Below is a small trained network, with its code and all its weights. Each question gives an input and a class and asks what happens when units are switched off, that is, made to give their printed mean instead of their output.

import numpy as np


def w(rows, s, z=0):
    codes = np.array(rows[::2]) - 128.0
    scale = np.full(codes.shape[1], s)
    scale[-1] = z or s
    return codes * scale


def f(y):
    return np.maximum(y, 0)


def log_softmax(a):
    a = a - a.max(-1, keepdims=True)
    return a - np.log(np.exp(a).sum(-1, keepdims=True))


def net(x, mask):
    res = np.array(x, float).reshape(1, 6) / 4 @ E
    y = f(res @ A[0][:, :-1].T + A[0][:, -1])
    res = res + np.where(mask, y, B[0][:, -1]) @ B[0][:, :-1]
    return log_softmax(res[-1] @ U[:, :-1].T + U[:, -1])


A, B = {}, {}
E = w([
[209,34,156,151,233,1,155,35],'x0',
[53,34,78,173,161,44,42,120],'x1',
[91,196,174,153,98,99,159,164],'x2',
[115,81,207,104,136,185,74,9],'x3',
[127,194,133,236,87,158,207,129],'x4',
[130,209,132,140,193,56,124,87],'x5',
],0.0071)
A[0] = w([
[163,144,125,241,158,86,200,50,240],'neuron 1',
[52,104,148,177,142,179,171,79,109],'neuron 2',
[114,93,87,87,127,77,176,240,242],'neuron 3',
[174,160,126,105,153,82,197,129,242],'neuron 4',
[68,100,84,249,99,131,102,159,247],'neuron 5',
[117,127,87,58,108,161,119,219,252],'neuron 6',
[81,161,149,177,143,97,144,206,240],'neuron 7',
[132,118,108,188,85,34,161,213,177],'neuron 8',
[90,132,86,180,205,177,49,106,151],'neuron 9',
[254,119,142,160,153,108,177,68,227],'neuron 10',
[197,98,69,70,50,120,73,154,151],'neuron 11',
[30,82,109,167,126,190,70,140,225],'neuron 12',
[155,100,53,141,47,164,118,70,144],'neuron 13',
[116,181,151,193,137,170,34,153,222],'neuron 14',
[66,101,192,77,162,148,101,87,223],'neuron 15',
[106,100,110,192,119,123,198,200,37],'neuron 16',
],0.0088,0.003)
B[0] = w([
[29,129,1,117,189,166,53,173,254],'neuron 1',
[129,71,140,122,117,136,189,86,168],'neuron 2',
[208,169,138,169,116,204,93,200,221],'neuron 3',
[203,162,96,40,151,232,95,158,214],'neuron 4',
[212,110,70,186,127,104,192,148,219],'neuron 5',
[173,51,105,56,16,191,43,175,224],'neuron 6',
[225,123,86,186,78,136,73,218,215],'neuron 7',
[166,167,93,150,187,123,148,209,223],'neuron 8',
[114,125,162,123,100,81,153,88,179],'neuron 9',
[80,122,130,90,156,171,67,67,238],'neuron 10',
[187,95,177,76,79,124,55,172,177],'neuron 11',
[152,77,77,112,60,82,145,100,211],'neuron 12',
[162,82,116,130,101,123,201,77,170],'neuron 13',
[97,83,153,125,56,113,150,113,190],'neuron 14',
[92,146,179,184,103,86,169,59,202],'neuron 15',
[208,195,119,145,174,61,148,151,180],'neuron 16',
],0.0072,0.0095)
U = w([
[149,169,74,87,2,210,102,188,246],'0',
[117,132,196,76,99,148,117,107,86],'1',
[15,135,142,163,88,24,165,126,225],'2',
[85,110,80,134,52,179,181,118,2],'3',
[136,209,67,170,206,123,140,246,61],'4',
[16,205,140,87,207,170,77,60,89],'5',
],0.0082,0.003)

Each question gives the input, the list of numbers given to net, and the class t.
The units are the neurons (one row each of A and B). Each row of codes is followed by its name. A weight is (code - 128) times the scale printed after its matrix; where a second scale follows, it is the last column's (A, B and U).
mask holds one flag per neuron, in row order. A switched-off neuron (its flag False) gives its mean, the last column of its row in B, instead of its output. The means were averaged over made-up inputs and are rounded, as every weight is.
A unit's drop is (log p(t) with every unit on - log p(t) with that unit switched off) / (log p(t) with every unit on - log p(t) with every unit switched off).
The circuit of an input: a set's keep is (log p(t) with only the set's units on - log p(t) with every unit switched off) / (log p(t) with every unit on - log p(t) with every unit switched off). Starting from the 12 units with the biggest drops (on a tie, the unit counted first), units are removed one at a time, each time the one whose removal leaves the highest keep (on an exact tie, the one counted first), for as long as the keep stays at least 0.8.
circuit, biggest first: the units of the circuit, biggest drop first
unit that matters most: the unit with the biggest drop
k most important neurons: the k neurons with the biggest drops, biggest first
drop of u: that unit's drop, to one decimal
input [-1,-4,0,-7,4,-2], class 4: circuit, biggest first -> neuron 16
input [1,-6,8,-5,1,1], class 4: circuit, biggest first -> neuron 8; neuron 16
input [8,5,-5,7,4,-8], class 2: 2 most important neurons -> neuron 4; neuron 15
input [7,0,2,-2,0,7], class 5: circuit, biggest first -> neuron 10; neuron 5
input [5,5,-1,2,8,-5], class 4: 2 most important neurons -> neuron 1; neuron 5
input [6,2,-3,4,-7,-6], class 1: 2 most important neurons -> neuron 1; neuron 11
input [2,0,3,8,0,-1], class 2: 2 most important neurons -> neuron 4; neuron 15
input [1,1,6,8,-4,-8], class 1: 2 most important neurons -> neuron 1; neuron 5
input [5,5,5,3,-8,4], class 2: 2 most important neurons -> neuron 15; neuron 4
input [0,-3,3,-8,1,0], class 4: 2 most important neurons -> neuron 8; neuron 16
input [4,-1,-7,6,3,-5], class 1: drop of neuron 13 -> 0.2
input [-3,-2,-1,8,4,2], class 1: drop of neuron 5 -> 0.1
input [0,6,7,6,0,8], class 2: drop of neuron 14 -> 0.0
input [-2,6,-7,2,5,3], class 3: unit that matters most -> neuron 5
